Below is a small trained network, with its code and all its weights. Each question gives an input and a class and asks what happens when units are switched off, that is, made to give their printed mean instead of their output.

import numpy as np


def w(rows, s, z=0):
    codes = np.array(rows[::2]) - 128.0
    scale = np.full(codes.shape[1], s)
    scale[-1] = z or s
    return codes * scale


def norm(h):
    return h / np.sqrt((h * h).mean(-1, keepdims=True) + 1e-5)


def f(y):
    return y / 2 * (1 + np.tanh(0.7978845608 * (y + 0.044715 * y**3)))


def log_softmax(a):
    a = a - a.max(-1, keepdims=True)
    return a - np.log(np.exp(a).sum(-1, keepdims=True))


def net(x, mask):
    res = np.array(x, float).reshape(1, 8) / 4 @ E
    u = 0
    for l in range(2):
        y = f(norm(res) @ A[l][:, :-1].T + A[l][:, -1])
        res = res + np.where(mask[u : u + 5], y, B[l][:, -1]) @ B[l][:, :-1]
        u += 5
    return log_softmax(norm(res)[-1] @ U[:, :-1].T + U[:, -1])


A, B = {}, {}
E = w([
[94,246,97,137,104,100,40,97,96,204,79,237],'x0',
[128,110,101,152,135,122,111,115,165,153,125,91],'x1',
[66,254,152,216,170,69,169,179,150,115,205,82],'x2',
[110,122,106,169,88,136,151,171,103,146,100,144],'x3',
[156,130,112,151,135,123,98,133,132,107,101,118],'x4',
[194,97,213,203,195,111,167,127,65,237,77,147],'x5',
[132,125,93,210,143,194,125,89,79,120,200,149],'x6',
[123,119,115,122,134,139,124,114,148,166,136,93],'x7',
],0.0098)
A[0] = w([
[130,65,194,91,131,132,191,195,129,119,133,46,114],'0.n0',
[155,76,200,182,211,115,158,187,116,163,101,154,2],'0.n1',
[154,211,140,161,149,51,106,201,138,126,200,113,30],'0.n2',
[111,89,102,214,165,179,172,89,91,106,204,138,95],'0.n3',
[114,91,148,76,150,1,171,190,156,121,97,108,22],'0.n4',
],0.0081,0.0051)
B[0] = w([
[149,105,152,193,213,122,141,133,224,66,113,166,255],'0.n0',
[93,108,89,61,85,54,40,176,108,155,238,6,214],'0.n1',
[178,64,169,181,2,168,210,49,160,98,86,160,238],'0.n2',
[194,213,146,142,202,245,92,133,174,129,149,160,221],'0.n3',
[217,244,19,107,189,175,137,120,117,184,102,147,195],'0.n4',
],0.0097,0.0055)
A[1] = w([
[197,120,200,171,173,36,162,88,62,196,167,90,79],'1.n0',
[2,139,63,99,113,125,123,177,192,8,184,114,14],'1.n1',
[19,242,156,134,142,85,61,72,95,185,61,146,110],'1.n2',
[130,191,115,43,141,41,199,174,185,142,22,82,3],'1.n3',
[112,126,221,231,86,95,236,83,137,69,124,23,195],'1.n4',
],0.0083,0.0035)
B[1] = w([
[43,137,179,36,54,85,29,151,21,66,155,78,210],'1.n0',
[107,125,119,97,87,24,70,201,27,138,130,2,205],'1.n1',
[174,107,13,176,219,103,172,198,163,79,168,205,226],'1.n2',
[220,237,149,249,127,239,170,59,58,126,254,113,205],'1.n3',
[30,75,114,44,88,141,166,126,201,146,83,180,254],'1.n4',
],0.0099,0.0079)
U = w([
[83,148,141,57,74,23,31,202,24,152,195,15,57],'0',
[149,83,111,157,202,90,171,166,200,94,83,195,210],'1',
[235,233,162,204,136,216,127,54,105,144,171,123,2],'2',
[103,36,193,78,30,119,180,41,176,164,1,187,230],'3',
],0.0087,0.0061)

Each question gives the input, the list of numbers given to net, and the class t.
The units are the neurons (one row each of A and B). Each row of codes is followed by its name. A weight is (code - 128) times the scale printed after its matrix; where a second scale follows, it is the last column's (A, B and U).
mask holds one flag per neuron, layer by layer. A switched-off neuron (its flag False) gives its mean, the last column of its row in B, instead of its output. The means were averaged over made-up inputs and are rounded, as every weight is.
A unit's drop is (log p(t) with every unit on - log p(t) with that unit switched off) / (log p(t) with every unit on - log p(t) with every unit switched off).
The circuit of an input: a set's keep is (log p(t) with only the set's units on - log p(t) with every unit switched off) / (log p(t) with every unit on - log p(t) with every unit switched off). Starting from all 10 units, units are removed one at a time, each time the one whose removal leaves the highest keep (on an exact tie, the one counted first), for as long as the keep stays at least 0.8.
circuit, biggest first: the units of the circuit, biggest drop first
most important unit: the unit with the biggest drop
top k neurons in layer l: the k neurons of layer l with the biggest drops, biggest first
drop of u: that unit's drop, to one decimal
input [0,8,5,0,-7,4,1,5], class 3: most important unit	1.n4
input [-2,7,-7,6,7,6,-8,8], class 2: circuit, biggest first	(1.n3 1.n4 0.n2)
input [-6,-7,-7,6,-7,-8,-6,7], class 0: top 3 neurons in layer 1	(1.n1 1.n4 1.n2)
input [-1,3,8,-4,-5,1,4,4], class 3: circuit, biggest first	(1.n4 0.n2)
input [8,5,-8,-6,-8,-2,0,3], class 1: circuit, biggest first	(1.n2 0.n2)
input [0,-2,6,-3,3,5,1,-5], class 3: circuit, biggest first	(0.n2 1.n4)
input [3,8,-8,3,3,-8,6,-4], class 0: circuit, biggest first	(0.n2 1.n1)
input [8,-3,-1,6,-4,-6,7,-1], class 1: circuit, biggest first	(1.n2 1.n3)
input [2,-6,-4,7,4,-3,-4,2], class 2: top 4 neurons in layer 1	(1.n4 1.n3 1.n0 1.n1)
input [7,1,0,-6,8,5,0,-2], class 1: top 2 neurons in layer 1	(1.n2 1.n1)
input [-5,4,3,1,5,-4,-6,1], class 2: top 2 neurons in layer 1	(1.n3 1.n2)
input [-2,4,-7,3,-5,1,-7,-8], class 2: top 2 neurons in layer 0	(0.n4 0.n2)
input [7,6,4,4,-1,-4,5,2], class 1: top 2 neurons in layer 1	(1.n2 1.n3)
input [-5,6,-4,8,-7,7,-3,-4], class 0: top 2 neurons in layer 0	(0.n1 0.n2)
input [7,-4,1,6,2,0,7,-2], class 1: circuit, biggest first	(1.n2)
input [3,-6,-7,6,-6,8,7,-3], class 0: top 2 neurons in layer 1	(1.n0 1.n4)
input [7,2,-3,2,-4,7,1,7], class 0: top 2 neurons in layer 1	(1.n0 1.n4)
input [-3,6,-1,-3,-6,6,-6,3], class 0: top 2 neurons in layer 0	(0.n1 0.n3)
input [-3,4,7,-1,3,-3,-5,2], class 3: top 2 neurons in layer 1	(1.n4 1.n2)
input [5,4,-3,-6,-3,8,-4,6], class 0: circuit, biggest first	(1.n0)
input [3,-7,0,4,1,-4,-5,-1], class 2: drop of 0.n2	-0.1
